[[127 136 123 120]
 [117 146 124 141]
 [143  99 131 124]
 [117 147 129 133]
 [113 115 114 107]]
|
[[127 136]
 [117 146]]

[[107 129 110 102 111]
 [141 140 110 119 111]
 [150 113 152 140 145]]
|
[[107 129]
 [141 140]]

[[132 133 125]
 [138 144 114]
 [144 135 107]
 [102 112 149]]
|
[[132 133]
 [138 144]]

[[134 133 132 128 126]
 [131 133 151 117 141]]
|
[[134 133]
 [131 133]]

[[129 127 139]
 [130 140 153]]
|
[[129 127]
 [130 140]]

[[143 151 142 108]
 [116 110 139 135]
 [122 109 112 144]
 [110 105 109 116]]
|
[[143 151]
 [116 110]]

[[144 151 149]
 [135 145 142]]
|
[[144 151]
 [135 145]]
---
[[150 138 138 126 129]
 [117 115 139 123 120]
 [120 135 154 133 140]]
|
[[120 135 154 133 140]
 [117 115 139 123 120]
 [150 138 138 126 129]]

[[116 129 123 128 132 137 125 137 143 125 130 140]
 [110 132 115 142 152 148 142 128 143 121 135 127]
 [136 134 133 113 119 117 123 129 143 128 130 121]
 [131 128 131 123 123 122 127 127 143 130 128 124]
 [135 125 128 137 125 128 129 120 143 130 126 125]]
|
[[136 134 133 113 119 117 123 129 143 128 130 121]
 [131 128 131 123 123 122 127 127 143 130 128 124]
 [135 125 128 137 125 128 129 120 143 130 126 125]
 [116 129 123 128 132 137 125 137 143 125 130 140]
 [110 132 115 142 152 148 142 128 143 121 135 127]]

[[144 103 132 124 119 145 130 116]
 [111 115 117 134 108 149 133 121]
 [137 141 153 122 126 107 134 119]
 [132 115 136 137 125 141 114 140]
 [103 127 139 147 128 129 121 143]
 [146 120 103 110 119 142 137 109]]
|
[[137 141 153 122 126 107 134 119]
 [103 127 139 147 128 129 121 143]
 [132 115 136 137 125 141 114 140]
 [144 103 132 124 119 145 130 116]
 [111 115 117 134 108 149 133 121]
 [146 120 103 110 119 142 137 109]]

[[127 141 131 133 138 142 122 114 128 125]
 [119 139 100 126 120 141 152 143 125 117]
 [135 124 136 126 115 110 143 122 129 141]
 [121 131 121 115 114 122 146 113 123 117]
 [142 145 142 137 145 135 121 117 129 126]
 [120 143 102 140 120 116 153 118 148 130]
 [130 126 138 114 148 138 124 113 130 148]
 [120 125 119 124 125 142 123 118 125 111]]
|
[[142 145 142 137 145 135 121 117 129 126]
 [130 126 138 114 148 138 124 113 130 148]
 [135 124 136 126 115 110 143 122 129 141]
 [127 141 131 133 138 142 122 114 128 125]
 [121 131 121 115 114 122 146 113 123 117]
 [120 125 119 124 125 142 123 118 125 111]
 [120 143 102 140 120 116 153 118 148 130]
 [119 139 100 126 120 141 152 143 125 117]]

[[123 140 123 129 124 133 122 133 136 123 128 124 129]
 [117 143 131 125 122 139 125 125 121  98 124 128 130]
 [135 133 124 130 132 126 125 137 146 148 127 128 134]]
|
[[117 143 131 125 122 139 125 125 121  98 124 128 130]
 [135 133 124 130 132 126 125 137 146 148 127 128 134]
 [123 140 123 129 124 133 122 133 136 123 128 124 129]]

[[119 133 135 112 139 129 109 139 141 139 109]
 [142 141 129 132 119 138 104 121 133 128 137]
 [146 150 116 106 124 112 131 109 114 131 136]
 [117 124 127 133 110 134 140 113 148 117 120]
 [118 132 141 144 136 132 128 111 119 145 136]]
|
[[118 132 141 144 136 132 128 111 119 145 136]
 [119 133 135 112 139 129 109 139 141 139 109]
 [142 141 129 132 119 138 104 121 133 128 137]
 [117 124 127 133 110 134 140 113 148 117 120]
 [146 150 116 106 124 112 131 109 114 131 136]]

[[142 134 119 136]
 [142 116 133 137]
 [133 119  99 146]]
|
[[142 116 133 137]
 [142 134 119 136]
 [133 119  99 146]]
